Below is a small trained network, with its code and all its weights. Each question gives an input and a target symbol and asks what happens when units are switched off, that is, made to give their printed mean instead of their output.

import numpy as np


def w(rows, s, z=0):
    codes = np.array(rows[::2]) - 128.0
    scale = np.full(codes.shape[1], s)
    scale[-1] = z or s
    return codes * scale


def norm(h):
    return h / np.sqrt((h * h).mean(-1, keepdims=True) + 1e-5)


def f(y):
    return np.maximum(y, 0)


def softmax(a):
    e = np.exp(a - a.max(-1, keepdims=True))
    return e / e.sum(-1, keepdims=True)


def log_softmax(a):
    a = a - a.max(-1, keepdims=True)
    return a - np.log(np.exp(a).sum(-1, keepdims=True))


def net(x, mask):
    ids = ['αζλμσφ'.index(c) for c in x.split()]
    T = len(ids)
    res = E[ids] + P[:T]
    q, k, v = (norm(res) @ M[0].T for M in (Q, K, V))
    z = softmax(np.where(np.tri(T) > 0, q @ k.T / 4**0.5, -1e9)) @ v
    res = res + np.where(mask[0], z, O[0][:, -1]) @ O[0][:, :-1]
    y = f(norm(res) @ A[0][:, :-1].T + A[0][:, -1])
    res = res + np.where(mask[1:9], y, B[0][:, -1]) @ B[0][:, :-1]
    return log_softmax(norm(res)[-1] @ U[:, :-1].T + U[:, -1])


Q, K, V, O, A, B = {}, {}, {}, {}, {}, {}
E = w([
[166,97,165],'α',
[167,102,141],'ζ',
[236,134,188],'λ',
[169,126,109],'μ',
[12,252,161],'σ',
[187,230,107],'φ',
],0.016)
P = w([
[61,38,120],'0',
[176,98,194],'1',
[235,213,52],'2',
[64,77,113],'3',
[156,95,146],'4',
[251,202,17],'5',
[81,64,89],'6',
],0.013)
Q[0] = w([
[133,196,71],'h1',
[177,191,93],'h1',
[115,170,7],'h1',
[196,152,109],'h1',
],0.014)
K[0] = w([
[129,219,1],'h1',
[149,246,87],'h1',
[165,248,7],'h1',
[196,134,13],'h1',
],0.0088)
V[0] = w([
[106,149,1],'h1',
[101,136,110],'h1',
[102,160,177],'h1',
[94,124,136],'h1',
],0.017)
O[0] = w([
[158,190,68,249],'h1',
[35,204,121,134],'h1',
[65,105,112,202],'h1',
[150,2,52,62],'h1',
],0.0076,0.0016)
A[0] = w([
[161,90,74,32],'n1',
[128,87,154,2],'n2',
[149,157,252,117],'n3',
[179,70,83,192],'n4',
[184,173,188,170],'n5',
[157,148,201,196],'n6',
[69,66,94,165],'n7',
[151,175,159,186],'n8',
],0.017,0.0098)
B[0] = w([
[47,186,69,132],'n1',
[8,195,173,130],'n2',
[142,74,51,207],'n3',
[184,198,132,216],'n4',
[106,43,35,252],'n5',
[186,79,128,246],'n6',
[159,178,153,208],'n7',
[237,118,76,254],'n8',
],0.014,0.0076)
U = w([
[135,128,179,128],'α',
[169,172,177,93],'ζ',
[31,120,142,253],'λ',
[68,9,106,214],'μ',
[130,132,34,77],'σ',
[132,193,143,150],'φ',
],0.013,0.0075)

Each question gives the input, a string of symbols that net reads in full, and the target symbol t.
The units are the heads (4 rows each of Q, K, V and O) and the neurons (one row each of A and B). Each row of codes is followed by its name. A weight is (code - 128) times the scale printed after its matrix; where a second scale follows, it is the last column's (O, A, B and U).
mask holds one flag per unit, heads first, then neurons. A switched-off unit (its flag False) gives its mean, the last column of its rows in O or B, instead of its output. The means were averaged over made-up inputs and are rounded, as every weight is.
A unit's drop is (log p(t) with every unit on - log p(t) with that unit switched off) / (log p(t) with every unit on - log p(t) with every unit switched off).
The circuit of an input: a set's keep is (log p(t) with only the set's units on - log p(t) with every unit switched off) / (log p(t) with every unit on - log p(t) with every unit switched off). Starting from all 9 units, units are removed one at a time, each time the one whose removal leaves the highest keep (on an exact tie, the one counted first), for as long as the keep stays at least 0.8.
units of the circuit, in order: the units of the circuit, biggest drop first
top k neurons: the k neurons with the biggest drops, biggest first
drop when u is switched off: that unit's drop, to one decimal
input σ λ α σ φ, target μ: units of the circuit, in order -> [n5 n7]
input ζ φ ζ μ σ, target μ: top 3 neurons -> [n4 n7 n3]
input σ σ ζ σ φ, target μ: units of the circuit, in order -> [n5]
input λ φ ζ α σ, target μ: units of the circuit, in order -> [n4 h1]
input φ σ α φ ζ σ σ, target λ: top 3 neurons -> [n4 n8 n6]
input σ ζ σ ζ, target ζ: top 2 neurons -> [n5 n4]
input σ φ σ φ ζ σ α, target ζ: top 2 neurons -> [n4 n5]
input α α μ φ φ σ σ, target φ: top 3 neurons -> [n5 n3 n7]
input φ φ μ ζ φ α α, target ζ: drop when n4 is switched off -> 0.1
input σ φ φ σ σ λ σ, target λ: drop when n4 is switched off -> 0.2
input σ σ φ φ ζ μ ζ, target φ: drop when h1 is switched off -> -0.2
input φ σ σ μ, target φ: drop when n1 is switched off -> 0.0
